The symbols move the elements like this.
at | b q x t
z59 | z117 z357 z449 z612
z667 | z199 z53 z600 z672
z566 | z46 z871 z100 z411
z46 | z391 z760 z938 z869
z223 | z17 z715 z928 z408
z408 | z538 z223 z777 z541
z266 | z408 z391 z465 z198
z901 | z465 z938 z566 z943
z357 | z389 z199 z441 z59
z538 | z667 z17 z502 z432
z17 | z53 z152 z743 z538
z672 | z357 z667 z466 z467
z297 | z901 z100 z455 z148
z777 | z502 z928 z391 z209
z502 | z600 z743 z223 z927
z100 | z938 z818 z88 z297
z152 | z449 z466 z432 z17
z743 | z467 z432 z715 z502
z612 | z598 z59 z53 z441
z598 | z88 z117 z885 z801
z885 | z819 z450 z59 z199
z389 | z297 z977 z801 z117
z148 | z943 z297 z590 z88
z977 | z100 z819 z598 z389
z458 | z209 z465 z869 z760
z928 | z743 z541 z960 z777
z541 | z432 z408 z209 z928
z801 | z455 z598 z199 z450
z760 | z960 z458 z229 z46
z927 | z466 z502 z408 z715
z432 | z672 z538 z927 z743
z590 | z411 z455 z389 z819
z391 | z223 z960 z237 z266
z467 | z59 z672 z152 z600
z819 | z818 z590 z117 z977
z209 | z927 z777 z266 z960
z237 | z928 z198 z760 z465
z715 | z152 z927 z541 z223
z117 | z148 z389 z450 z598
z466 | z441 z600 z538 z152
z198 | z541 z266 z458 z237
z938 | z237 z229 z871 z901
z960 | z715 z209 z198 z391
z441 | z801 z612 z667 z449
z411 | z869 z566 z297 z818
z88 | z871 z148 z819 z455
z450 | z590 z801 z357 z885
z869 | z266 z46 z901 z229
z53 | z885 z449 z467 z667
z943 | z458 z901 z411 z871
z229 | z198 z869 z943 z938
z199 | z977 z885 z612 z357
z455 | z566 z88 z977 z590
z465 | z777 z237 z46 z458
z871 | z760 z943 z818 z566
z818 | z229 z411 z148 z100
z449 | z450 z441 z672 z53
z600 | z612 z467 z17 z466

In the rows, zero is written as 152.

The rows follow the links: the fewer symbols apart two elements are, the more alike their rows tend to be.

Row, then element:
196 190 166 111 154 225 159 58 132 196 133 209 173 110 172 220 206 150 211 94 143 137 139 154 171 149 12 159 178 113 202 167 178 207 148 218 73 134 133 134 83 164 145 117 155 98 145 178 174 129 67 144 109 123 174 100 181 -> z885
150 74 212 167 183 170 133 182 177 204 99 137 108 210 191 177 165 146 198 134 140 159 136 210 164 109 34 176 230 161 198 163 144 179 127 136 139 183 30 170 143 212 212 163 97 93 108 225 184 88 187 119 188 168 176 186 224 -> z53
152 259 125 125 121 186 169 123 99 91 158 169 169 58 162 114 189 164 189 130 169 147 239 172 143 135 216 112 84 125 136 166 122 101 128 146 175 123 190 36 147 132 154 141 110 189 195 108 123 198 94 161 113 199 237 76 120 -> z100
177 202 123 221 158 184 226 141 181 179 198 130 139 183 139 177 166 113 222 188 135 256 94 93 160 149 141 199 133 222 134 211 115 148 152 136 153 176 119 97 146 181 152 227 137 120 188 111 172 110 264 118 194 181 46 204 160 -> z432
138 221 167 111 181 194 121 219 46 95 130 140 162 112 200 130 198 143 182 110 145 124 257 202 178 135 138 131 136 89 167 168 154 135 110 144 169 159 145 110 156 139 212 87 148 165 179 115 110 226 98 152 118 160 291 123 85 -> z455
177 142 136 166 127 101 171 97 203 163 207 166 173 152 92 149 107 172 89 200 174 148 64 65 137 210 238 147 134 163 103 104 198 154 205 188 139 142 269 211 141 109 89 159 233 187 164 135 143 150 159 160 155 106 34 163 129 -> z391
136 196 97 120 79 142 154 97 147 85 130 185 175 73 119 116 149 182 120 125 171 125 220 178 125 151 262 105 65 150 139 140 99 106 151 138 192 86 189 95 184 121 95 167 100 202 166 135 155 169 88 200 112 196 207 64 167 -> z566
103 95 156 130 106 72 112 174 169 99 126 159 142 135 133 81 103 208 63 160 186 82 196 211 121 147 286 101 126 144 136 87 130 98 148 111 216 118 179 166 202 125 131 153 122 218 129 182 151 168 113 192 147 188 202 113 177 -> z938
161 162 98 198 129 173 205 108 208 197 145 160 137 180 127 202 144 125 189 161 120 226 118 135 161 154 113 209 125 227 172 228 87 177 164 146 147 125 70 133 174 198 109 235 102 98 148 152 204 83 237 157 194 175 60 185 215 -> z152
186 145 150 167 128 108 181 91 206 162 217 160 175 137 110 139 118 184 101 194 186 141 66 75 127 190 249 133 146 163 98 85 205 137 199 181 133 161 284 189 119 113 99 157 216 186 171 139 134 156 145 148 145 124 45 150 130 -> z266
201 141 221 144 178 215 159 108 155 218 135 173 140 144 209 191 207 159 256 118 161 157 125 170 162 105 9 149 221 122 193 152 187 179 132 176 77 185 109 114 74 199 213 127 120 107 138 200 162 103 113 100 149 157 170 131 191 -> z59
144 246 142 118 159 198 152 180 69 95 152 150 168 80 187 115 204 148 190 132 159 142 247 181 157 123 177 120 112 105 146 168 141 102 116 145 165 144 175 51 143 138 191 112 126 181 198 108 104 216 102 147 113 189 259 97 88 -> z148
139 228 97 122 90 158 162 94 129 95 144 185 168 64 129 113 160 179 144 125 167 134 221 172 133 144 248 112 69 139 143 152 100 109 153 139 186 93 190 59 175 125 105 162 105 200 174 127 150 173 89 194 104 201 210 61 152 -> z411
190 127 238 150 192 211 153 137 158 214 132 166 124 163 205 184 193 158 246 122 156 165 124 183 156 92 4 145 240 128 189 156 182 177 124 162 94 197 89 120 82 205 225 130 120 96 130 202 163 105 130 99 150 161 177 145 190 -> z612

Each walk starts at a row. The symbols on each line, taken left to right, move it on to the next element.
Answer with the element's row; about right is enough.
start 103 142 115 121 87 96 120 130 162 91 121 179 152 108 116 101 117 195 72 141 166 97 215 202 119 148 271 113 88 150 145 122 102 110 157 122 208 98 175 133 210 125 91 168 104 206 139 162 155 163 99 210 123 184 207 84 182
q q x x b q x
105 113 135 126 97 80 118 157 165 102 121 162 150 118 125 90 112 202 65 149 180 83 204 209 119 144 282 106 111 145 137 97 111 110 156 128 221 104 174 158 212 122 109 158 111 204 133 168 155 165 109 195 133 176 212 91 176
t b x b t
187 132 169 168 136 105 183 85 206 160 221 163 170 129 120 120 127 197 126 202 201 149 71 75 125 170 252 106 162 144 91 75 209 115 190 165 139 166 285 166 109 117 126 156 206 198 172 137 133 161 132 134 149 135 69 148 127
start 140 172 137 93 171 181 99 182 58 136 95 175 177 139 169 198 177 130 133 83 109 102 236 203 192 184 57 178 143 101 211 190 165 211 140 190 126 127 115 193 161 135 146 81 179 133 141 148 151 203 69 186 103 104 254 120 128
t q t x x b q x
165 179 127 96 150 200 118 108 89 167 106 205 178 125 149 223 177 132 143 75 120 95 198 176 181 182 27 182 146 116 210 194 170 225 158 210 101 108 120 192 145 140 119 93 171 113 147 164 175 160 58 187 100 101 227 104 153
t t x x x
143 72 192 172 174 158 135 184 185 203 105 145 113 223 181 187 149 139 177 137 130 161 140 210 163 125 43 186 208 184 207 178 123 191 132 127 144 160 21 184 164 221 190 180 99 92 93 211 195 81 195 138 196 164 156 184 235
start 142 87 136 175 142 154 148 148 195 198 103 156 116 214 143 199 140 141 162 143 116 179 135 188 167 143 65 201 170 213 196 204 91 195 154 135 151 141 25 185 185 200 148 214 92 96 96 205 210 74 212 165 192 165 116 184 241
q b x b b x q
129 192 159 103 182 181 94 225 42 115 107 155 163 132 185 162 189 118 150 98 124 101 251 211 181 157 92 164 144 96 187 176 162 175 122 161 154 144 123 161 164 133 178 80 173 152 155 141 126 223 91 173 111 125 295 129 95
t q b t q
142 239 107 122 106 179 165 99 115 95 145 170 168 60 141 115 181 171 166 129 171 146 228 166 133 130 230 106 81 131 139 155 113 97 142 143 183 106 195 49 157 129 125 152 103 194 191 117 136 187 87 179 104 200 227 61 134
start 120 168 92 126 81 117 142 106 150 92 128 178 168 89 119 107 140 184 91 140 167 111 226 189 120 152 270 108 76 153 144 131 100 108 158 136 195 78 181 121 198 123 91 167 102 202 148 154 161 166 88 211 119 184 205 69 181
x b b q q q
164 134 116 167 129 91 173 114 191 161 198 161 180 161 83 167 105 170 71 192 162 139 72 75 144 207 223 154 141 167 106 113 191 162 213 181 144 137 246 239 159 107 82 163 244 168 157 133 155 156 170 175 160 97 38 181 129
q q q q x
156 124 113 173 145 89 158 139 180 156 189 151 163 184 94 168 85 149 66 200 153 144 89 77 158 223 208 175 137 175 111 128 184 178 201 182 151 144 228 256 177 108 84 160 247 170 150 127 161 161 181 179 168 90 45 199 122
start 169 202 129 219 175 187 216 169 178 171 210 103 145 184 151 162 161 107 221 201 137 254 105 82 152 144 144 184 144 210 128 213 132 143 153 136 155 196 133 107 148 179 174 206 146 121 193 105 146 130 274 111 210 183 51 222 136
t t b b t x
133 76 161 178 158 162 143 178 186 199 96 150 114 224 157 191 145 138 165 137 121 163 139 201 165 135 57 198 189 191 199 190 109 194 144 129 153 157 19 184 180 206 160 192 95 96 98 206 205 78 207 151 193 163 141 190 243
t q b t q
212 157 198 134 171 223 166 82 147 218 137 195 150 127 198 203 210 159 246 108 156 160 123 161 161 121 5 155 213 124 193 158 189 189 138 193 77 161 126 114 66 183 194 121 132 102 144 188 163 114 94 112 132 144 166 116 185
start 156 192 136 218 189 172 210 194 172 169 208 99 142 207 158 151 159 103 211 217 133 254 104 92 158 149 161 194 154 202 129 197 142 145 143 136 159 208 138 123 150 173 187 201 166 131 196 99 144 144 282 110 211 172 57 247 112
b x x t t q t
156 175 152 216 199 155 195 231 161 162 202 87 138 210 162 147 149 104 192 215 137 237 107 96 169 150 165 186 167 200 121 186 155 142 144 122 167 215 144 149 158 172 189 181 187 145 183 99 139 155 279 105 213 154 59 256 95
b b x b q q
188 187 146 109 150 212 146 59 116 192 126 209 177 116 158 228 187 150 185 84 131 130 154 158 173 161 17 172 159 107 210 183 176 216 159 222 80 120 135 158 103 153 128 118 164 112 139 173 181 140 67 157 98 116 187 93 169
start 143 86 224 153 156 86 141 172 202 127 187 138 139 139 164 60 127 212 117 195 207 121 127 153 116 130 279 78 187 127 97 43 196 82 146 119 184 178 246 151 137 135 182 140 151 222 146 178 114 167 139 131 160 176 155 141 133
b q t t x b t
137 125 120 174 158 92 157 178 173 157 189 140 165 206 93 166 93 136 64 194 137 147 90 89 166 217 205 184 145 181 113 144 181 188 195 172 160 158 203 263 196 111 93 164 241 155 155 126 152 173 211 174 174 85 52 217 116
t q b t x b
163 200 97 206 142 187 224 115 197 184 182 134 142 180 137 183 158 117 218 179 126 252 110 95 153 149 131 199 129 227 146 224 102 159 168 149 143 162 112 104 150 191 133 232 124 113 173 127 183 97 257 135 200 171 41 197 174
start 178 137 184 167 142 108 167 108 209 155 217 158 163 127 135 104 124 197 125 197 212 144 76 89 116 151 265 93 172 140 84 57 219 114 180 158 147 175 282 156 107 125 146 154 198 203 167 151 126 160 137 128 151 148 84 142 135
t q q q t x q
173 116 206 163 151 106 163 133 212 151 217 148 153 134 146 90 134 203 132 200 216 144 89 111 111 144 269 84 185 132 86 53 209 93 165 139 153 188 280 143 105 125 165 137 178 208 156 164 117 160 133 117 152 154 98 148 132
x b x t t
155 100 225 157 148 94 148 159 209 139 199 138 143 137 160 75 130 208 117 206 214 132 104 139 116 135 277 76 191 129 95 44 207 85 160 128 172 186 259 143 115 127 179 135 165 216 153 167 114 169 136 123 154 165 123 140 131
start 131 127 139 187 182 92 147 237 154 147 185 101 147 232 121 151 105 118 85 209 128 173 112 102 174 207 191 194 156 188 124 160 176 175 177 160 174 178 166 262 202 129 135 158 240 156 162 117 145 180 240 160 199 106 70 253 102
q t b x q b
144 112 117 186 133 163 161 127 194 198 113 154 130 206 140 195 138 131 163 141 108 191 135 175 158 152 84 213 150 215 193 218 86 190 163 146 150 131 32 173 184 194 121 216 101 101 117 193 215 66 223 167 199 168 100 187 238
b x t q q
167 78 217 165 197 187 139 180 172 206 109 142 113 198 207 169 178 157 210 133 144 165 131 203 158 113 23 161 237 150 200 160 161 173 118 138 128 189 49 152 123 214 228 149 101 98 113 214 170 90 177 109 174 175 180 176 211
